Below is a small trained network, with its code and all its weights. Each question gives an input and a class and asks what happens when units are switched off, that is, made to give their printed mean instead of their output.

import numpy as np


def w(rows, s, z=0):
    codes = np.array(rows[::2]) - 128.0
    scale = np.full(codes.shape[1], s)
    scale[-1] = z or s
    return codes * scale


def f(y):
    return np.maximum(y, 0)


def log_softmax(a):
    a = a - a.max(-1, keepdims=True)
    return a - np.log(np.exp(a).sum(-1, keepdims=True))


def net(x, mask):
    res = np.array(x, float).reshape(1, 4) / 4 @ E
    y = f(res @ A[0][:, :-1].T + A[0][:, -1])
    res = res + np.where(mask, y, B[0][:, -1]) @ B[0][:, :-1]
    return log_softmax(res[-1] @ U[:, :-1].T + U[:, -1])


A, B = {}, {}
E = w([
[151,62,187,108,93,152,107,64,83,227],'x0',
[215,185,230,70,176,164,31,140,194,131],'x1',
[147,94,126,98,210,69,121,166,103,159],'x2',
[129,151,121,246,74,160,65,195,107,66],'x3',
],0.011)
A[0] = w([
[6,97,119,136,155,198,192,184,105,147,8],'neuron 1',
[92,158,85,101,141,130,132,169,155,110,47],'neuron 2',
[135,126,98,113,152,160,108,111,50,137,4],'neuron 3',
[132,181,90,86,118,110,174,186,155,90,31],'neuron 4',
[83,84,85,140,105,107,184,142,100,102,165],'neuron 5',
[214,133,172,100,149,177,96,150,184,101,60],'neuron 6',
[177,53,132,103,84,164,99,122,79,157,51],'neuron 7',
[134,87,157,139,134,170,113,99,109,161,233],'neuron 8',
],0.012,0.0014)
B[0] = w([
[87,97,163,147,183,145,163,117,162,192,213],'neuron 1',
[110,141,93,101,49,117,71,179,80,101,184],'neuron 2',
[126,90,113,170,93,112,100,90,107,133,150],'neuron 3',
[39,127,153,31,84,75,47,105,116,52,202],'neuron 4',
[180,141,132,213,175,181,164,66,145,133,242],'neuron 5',
[197,78,153,232,171,155,193,77,92,116,252],'neuron 6',
[91,78,1,130,46,117,128,185,79,79,199],'neuron 7',
[57,112,107,97,109,118,140,189,97,119,191],'neuron 8',
],0.0085,0.013)
U = w([
[109,153,122,204,166,142,164,58,146,176,7],'0',
[1,146,76,58,6,88,62,170,85,109,249],'1',
],0.0071,0.0012)

Each question gives the input, the list of numbers given to net, and the class t.
The units are the neurons (one row each of A and B). Each row of codes is followed by its name. A weight is (code - 128) times the scale printed after its matrix; where a second scale follows, it is the last column's (A, B and U).
mask holds one flag per neuron, in row order. A switched-off neuron (its flag False) gives its mean, the last column of its row in B, instead of its output. The means were averaged over made-up inputs and are rounded, as every weight is.
A unit's drop is (log p(t) with every unit on - log p(t) with that unit switched off) / (log p(t) with every unit on - log p(t) with every unit switched off).
The circuit of an input: a set's keep is (log p(t) with only the set's units on - log p(t) with every unit switched off) / (log p(t) with every unit on - log p(t) with every unit switched off). Starting from all 8 units, units are removed one at a time, each time the one whose removal leaves the highest keep (on an exact tie, the one counted first), for as long as the keep stays at least 0.8.
units of the circuit, in order: the units of the circuit, biggest drop first
k most important neurons: the k neurons with the biggest drops, biggest first
drop of u: that unit's drop, to one decimal
input [5,-2,-5,2], class 1: units of the circuit, in order => [neuron 6]
input [-1,-2,-5,8], class 0: 3 most important neurons => [neuron 7; neuron 4; neuron 8]
input [-6,4,0,1], class 1: 4 most important neurons => [neuron 4; neuron 5; neuron 2; neuron 1]
input [-3,2,-1,-2], class 1: 2 most important neurons => [neuron 5; neuron 1]
input [4,2,8,-2], class 1: 2 most important neurons => [neuron 5; neuron 7]
input [3,-2,0,-1], class 1: 3 most important neurons => [neuron 6; neuron 5; neuron 7]
input [6,3,7,6], class 1: 2 most important neurons => [neuron 7; neuron 5]
input [-6,-7,-3,6], class 0: drop of neuron 5 => 3.8
input [-1,0,6,0], class 1: drop of neuron 5 => 1.3
input [-8,-8,-6,4], class 0: drop of neuron 5 => 5.4
